Below is a small trained network, with its code and all its weights. Each question gives an input and a class and asks what happens when units are switched off, that is, made to give their printed mean instead of their output.

import numpy as np


def w(rows, s, z=0):
    codes = np.array(rows[::2]) - 128.0
    scale = np.full(codes.shape[1], s)
    scale[-1] = z or s
    return codes * scale


def norm(h):
    return h / np.sqrt((h * h).mean(-1, keepdims=True) + 1e-5)


def f(y):
    return y / 2 * (1 + np.tanh(0.7978845608 * (y + 0.044715 * y**3)))


def log_softmax(a):
    a = a - a.max(-1, keepdims=True)
    return a - np.log(np.exp(a).sum(-1, keepdims=True))


def net(x, mask):
    res = np.array(x, float).reshape(1, 8) / 4 @ E
    u = 0
    for l in range(3):
        y = f(norm(res) @ A[l][:, :-1].T + A[l][:, -1])
        res = res + np.where(mask[u : u + 5], y, B[l][:, -1]) @ B[l][:, :-1]
        u += 5
    return log_softmax(norm(res)[-1] @ U[:, :-1].T + U[:, -1])


A, B = {}, {}
E = w([
[88,103,47,88,101,99,233,195,182,142],'x0',
[132,129,123,125,126,124,124,125,125,133],'x1',
[129,129,128,134,123,134,127,137,130,126],'x2',
[68,46,224,1,124,92,42,201,152,167],'x3',
[221,54,150,206,187,71,165,196,166,204],'x4',
[109,243,82,66,213,181,115,209,188,115],'x5',
[130,130,124,125,130,127,128,124,130,125],'x6',
[81,146,131,152,159,62,129,153,85,82],'x7',
],0.0095)
A[0] = w([
[122,57,149,142,25,79,174,77,130,105,17],'L0N0',
[193,88,128,76,59,250,161,95,185,164,28],'L0N1',
[58,157,115,94,29,148,142,95,129,86,42],'L0N2',
[54,150,139,157,151,10,154,150,85,56,5],'L0N3',
[94,114,89,78,61,87,243,141,145,141,2],'L0N4',
],0.015,0.0089)
B[0] = w([
[134,57,134,154,152,175,148,110,62,210,223],'L0N0',
[80,187,93,166,148,4,71,126,113,160,221],'L0N1',
[116,144,94,60,104,166,128,91,84,98,255],'L0N2',
[106,183,87,159,137,34,69,114,125,177,202],'L0N3',
[104,76,84,181,128,176,86,192,204,49,221],'L0N4',
],0.016,0.0068)
A[1] = w([
[226,90,168,179,165,54,198,197,185,167,68],'L1N0',
[73,56,161,24,114,89,106,180,149,167,64],'L1N1',
[116,249,121,65,207,160,165,206,194,130,2],'L1N2',
[169,154,206,175,138,150,38,70,109,96,32],'L1N3',
[145,175,43,213,116,150,225,83,131,108,57],'L1N4',
],0.019,0.0057)
B[1] = w([
[62,181,77,46,108,184,97,84,78,91,242],'L1N0',
[209,187,202,157,119,91,189,112,183,97,204],'L1N1',
[121,22,119,186,116,139,120,88,61,186,242],'L1N2',
[87,80,53,158,136,142,130,197,187,111,200],'L1N3',
[182,147,249,100,119,67,152,147,185,123,254],'L1N4',
],0.015,0.013)
A[2] = w([
[198,179,87,96,209,194,214,217,106,176,2],'L2N0',
[209,168,65,51,192,179,221,254,71,209,99],'L2N1',
[161,173,100,55,235,176,217,245,108,164,83],'L2N2',
[213,169,114,49,179,171,193,249,95,193,16],'L2N3',
[175,130,80,69,172,129,197,206,101,152,21],'L2N4',
],0.019,0.0028)
B[2] = w([
[106,119,96,207,68,113,139,28,84,116,71],'L2N0',
[61,161,102,142,95,88,103,125,119,119,87],'L2N1',
[98,104,129,199,100,124,115,60,105,161,220],'L2N2',
[102,108,123,128,91,139,90,74,188,79,139],'L2N3',
[29,70,133,165,12,22,104,60,116,54,3],'L2N4',
],0.011,0.00055)
U = w([
[162,23,151,168,132,159,152,92,55,194,221],'0',
[203,166,221,109,114,97,177,136,186,81,202],'1',
[86,188,96,7,112,196,113,87,91,70,6],'2',
[105,76,64,166,153,172,109,230,212,68,79],'3',
[110,196,93,166,163,28,62,127,116,172,126],'4',
],0.012,0.0016)

Each question gives the input, the list of numbers given to net, and the class t.
The units are the neurons (one row each of A and B). Each row of codes is followed by its name. A weight is (code - 128) times the scale printed after its matrix; where a second scale follows, it is the last column's (A, B and U).
mask holds one flag per neuron, layer by layer. A switched-off neuron (its flag False) gives its mean, the last column of its row in B, instead of its output. The means were averaged over made-up inputs and are rounded, as every weight is.
A unit's drop is (log p(t) with every unit on - log p(t) with that unit switched off) / (log p(t) with every unit on - log p(t) with every unit switched off).
The circuit of an input: a set's keep is (log p(t) with only the set's units on - log p(t) with every unit switched off) / (log p(t) with every unit on - log p(t) with every unit switched off). Starting from the 12 units with the biggest drops (on a tie, the unit counted first), units are removed one at a time, each time the one whose removal leaves the highest keep (on an exact tie, the one counted first), for as long as the keep stays at least 0.8.
units of the circuit, in order: the units of the circuit, biggest drop first
top k neurons: the k neurons with the biggest drops, biggest first
k most important neurons of layer l: the k neurons of layer l with the biggest drops, biggest first
drop of u: that unit's drop, to one decimal
input [2,-4,1,-8,-5,7,-6,-6], class 1: top neuron -> L1N4
input [8,6,6,8,5,8,-4,4], class 0: 2 most important neurons of layer 1 -> L1N2, L1N4
input [2,0,8,-5,8,-7,5,2], class 2: 2 most important neurons of layer 1 -> L1N0, L1N2
input [-6,-8,-8,7,8,-2,5,1], class 2: units of the circuit, in order -> L1N0, L0N2
input [5,-1,-8,-6,5,-4,-7,1], class 1: top 2 neurons -> L1N4, L1N2
input [2,7,-7,-3,5,2,0,0], class 2: top 2 neurons -> L1N0, L0N2
input [4,-5,-3,4,-7,8,6,5], class 0: 2 most important neurons of layer 1 -> L1N2, L1N0
input [-5,-2,-7,1,6,2,-8,-4], class 2: top 2 neurons -> L1N0, L0N2
input [2,5,4,-8,-7,-3,-4,2], class 1: 2 most important neurons of layer 1 -> L1N4, L1N0
input [0,5,5,2,3,7,-5,-7], class 0: top 2 neurons -> L1N2, L0N3
input [1,-2,2,5,8,-2,-8,8], class 2: top 2 neurons -> L1N0, L0N1
input [-6,-6,-7,8,-3,-7,-7,5], class 1: top 2 neurons -> L1N1, L1N2
input [-6,-3,-4,-1,-6,-6,-3,-8], class 4: top 3 neurons -> L0N1, L1N2, L1N0
input [8,5,-1,-2,8,1,-6,5], class 2: units of the circuit, in order -> L1N0
input [2,-6,-1,5,-5,-2,-7,-1], class 1: 2 most important neurons of layer 1 -> L1N1, L1N0
input [-3,-4,7,1,-1,-4,-2,-6], class 4: top 2 neurons -> L0N1, L1N2
input [3,-3,0,-5,-5,6,-2,8], class 4: top 2 neurons -> L0N3, L1N0
input [6,-1,-2,8,7,1,-2,2], class 1: top 2 neurons -> L1N1, L0N0
input [4,6,-5,-6,8,3,8,5], class 2: top 2 neurons -> L1N0, L0N2
input [6,-5,1,8,4,-7,-6,0], class 1: units of the circuit, in order -> L1N1
input [6,-6,-1,4,-1,-4,4,-3], class 3: top 2 neurons -> L0N4, L1N2
input [2,-4,8,2,-5,5,-6,4], class 0: 2 most important neurons of layer 1 -> L1N2, L1N0
input [-3,-4,6,-8,-8,7,-4,0], class 1: 2 most important neurons of layer 1 -> L1N4, L1N0
input [-1,-5,7,8,7,8,-6,1], class 0: 3 most important neurons of layer 1 -> L1N2, L1N4, L1N0
input [-3,-2,-6,7,8,6,-5,-7], class 2: 2 most important neurons of layer 1 -> L1N0, L1N4
input [-3,2,3,6,-1,8,5,7], class 0: drop of L1N2 -> 1.1
